Here is a tiny trained network, its code and every weight. The questions are about switching its units off for an input and a class, where a switched-off unit gives its printed mean instead of its output.

import numpy as np


def w(rows, s, z=0):
    codes = np.array(rows[::2]) - 128.0
    scale = np.full(codes.shape[1], s)
    scale[-1] = z or s
    return codes * scale


def f(y):
    return y / 2 * (1 + np.tanh(0.7978845608 * (y + 0.044715 * y**3)))


def log_softmax(a):
    a = a - a.max(-1, keepdims=True)
    return a - np.log(np.exp(a).sum(-1, keepdims=True))


def net(x, mask):
    res = np.array(x, float).reshape(1, 6) / 4 @ E
    y = f(res @ A[0][:, :-1].T + A[0][:, -1])
    res = res + np.where(mask, y, B[0][:, -1]) @ B[0][:, :-1]
    return log_softmax(res[-1] @ U[:, :-1].T + U[:, -1])


A, B = {}, {}
E = w([
[74,158,150,240,197,131,184,59,174,124,137],'x0',
[132,73,144,180,120,31,96,72,173,118,111],'x1',
[168,127,126,110,20,62,78,45,215,187,194],'x2',
[184,114,208,51,209,78,225,177,117,173,227],'x3',
[113,59,135,111,152,76,125,111,2,151,78],'x4',
[243,160,189,161,170,133,23,85,93,82,114],'x5',
],0.0072)
A[0] = w([
[109,100,254,170,218,26,155,119,82,104,130,200],'N1',
[59,136,68,162,153,194,211,146,72,109,139,170],'N2',
[230,100,161,144,195,97,144,140,74,191,162,223],'N3',
[111,183,60,255,73,165,78,85,168,78,92,216],'N4',
[211,136,138,62,170,207,96,212,17,43,77,223],'N5',
[145,136,168,62,63,151,91,152,160,101,236,253],'N6',
[36,137,123,88,251,168,222,220,125,150,99,186],'N7',
[116,148,132,79,33,58,132,112,249,221,221,214],'N8',
],0.0058,0.0023)
B[0] = w([
[151,94,146,187,229,41,130,74,90,80,198,209],'N1',
[38,132,74,163,176,134,172,190,110,86,94,212],'N2',
[118,145,159,125,169,79,88,63,94,200,255,196],'N3',
[137,206,22,222,90,229,57,113,164,67,112,247],'N4',
[136,229,221,54,180,127,59,180,71,161,69,254],'N5',
[214,170,122,87,84,144,153,216,155,161,203,208],'N6',
[60,135,107,124,206,155,248,182,59,85,139,253],'N7',
[230,68,100,87,74,69,146,185,192,11,139,253],'N8',
],0.0067,0.0077)
U = w([
[116,70,183,191,178,38,131,23,103,150,216,207],'0',
[53,122,121,138,177,157,237,195,64,115,137,164],'1',
[95,178,76,230,85,210,80,83,197,119,141,177],'2',
[143,172,229,95,160,153,93,173,99,212,176,6],'3',
[185,68,97,96,3,71,156,188,192,91,160,175],'4',
[83,116,107,31,28,79,84,108,56,237,111,113],'5',
[101,109,146,146,106,127,50,145,52,92,26,38],'6',
],0.0068,0.0016)

Each question gives the input, the list of numbers given to net, and the class t.
The units are the neurons (one row each of A and B). Each row of codes is followed by its name. A weight is (code - 128) times the scale printed after its matrix; where a second scale follows, it is the last column's (A, B and U).
mask holds one flag per neuron, in row order. A switched-off neuron (its flag False) gives its mean, the last column of its row in B, instead of its output. The means were averaged over made-up inputs and are rounded, as every weight is.
A unit's drop is (log p(t) with every unit on - log p(t) with that unit switched off) / (log p(t) with every unit on - log p(t) with every unit switched off).
The circuit of an input: a set's keep is (log p(t) with only the set's units on - log p(t) with every unit switched off) / (log p(t) with every unit on - log p(t) with every unit switched off). Starting from all 8 units, units are removed one at a time, each time the one whose removal leaves the highest keep (on an exact tie, the one counted first), for as long as the keep stays at least 0.8.
units of the circuit, in order: the units of the circuit, biggest drop first
unit that matters most: the unit with the biggest drop
top k neurons: the k neurons with the biggest drops, biggest first
drop when u is switched off: that unit's drop, to one decimal
input [-7,-5,2,0,6,5], class 3: unit that matters most => N5
input [-1,5,-6,-2,-6,-2], class 2: units of the circuit, in order => (N4 N5)
input [8,6,3,5,-3,-6], class 4: top 2 neurons => (N8 N3)
input [0,-6,6,-4,-2,-2], class 4: top 2 neurons => (N8 N6)
input [0,1,-2,5,1,6], class 0: top 3 neurons => (N1 N3 N6)
input [-1,4,2,-5,4,-4], class 2: units of the circuit, in order => (N4 N5 N8)
input [-8,7,-5,5,2,-2], class 3: units of the circuit, in order => (N5 N3)
input [-5,-1,-3,-1,-2,2], class 3: units of the circuit, in order => (N5 N4)
input [-3,1,-4,5,-4,2], class 3: units of the circuit, in order => (N5 N2)
input [5,0,-7,7,-3,7], class 0: top 2 neurons => (N1 N3)
input [5,4,6,6,4,-7], class 4: top 3 neurons => (N8 N5 N7)
input [5,-5,5,0,3,-8], class 4: top 3 neurons => (N8 N5 N1)
input [-8,-3,-1,8,2,-3], class 3: top 2 neurons => (N5 N3)
input [-4,8,-1,-6,-1,-1], class 2: unit that matters most => N4
input [3,-2,7,0,-2,7], class 4: top 2 neurons => (N8 N6)
input [3,-7,5,6,-6,-7], class 4: drop when N8 is switched off => 1.0
input [0,1,0,7,2,7], class 0: drop when N1 is switched off => 0.9
input [-5,-2,-5,4,6,4], class 3: drop when N8 is switched off => 0.0
input [4,-6,5,7,-7,-3], class 4: drop when N8 is switched off => 0.2
input [-3,5,-4,-7,-1,0], class 2: units of the circuit, in order => (N4)
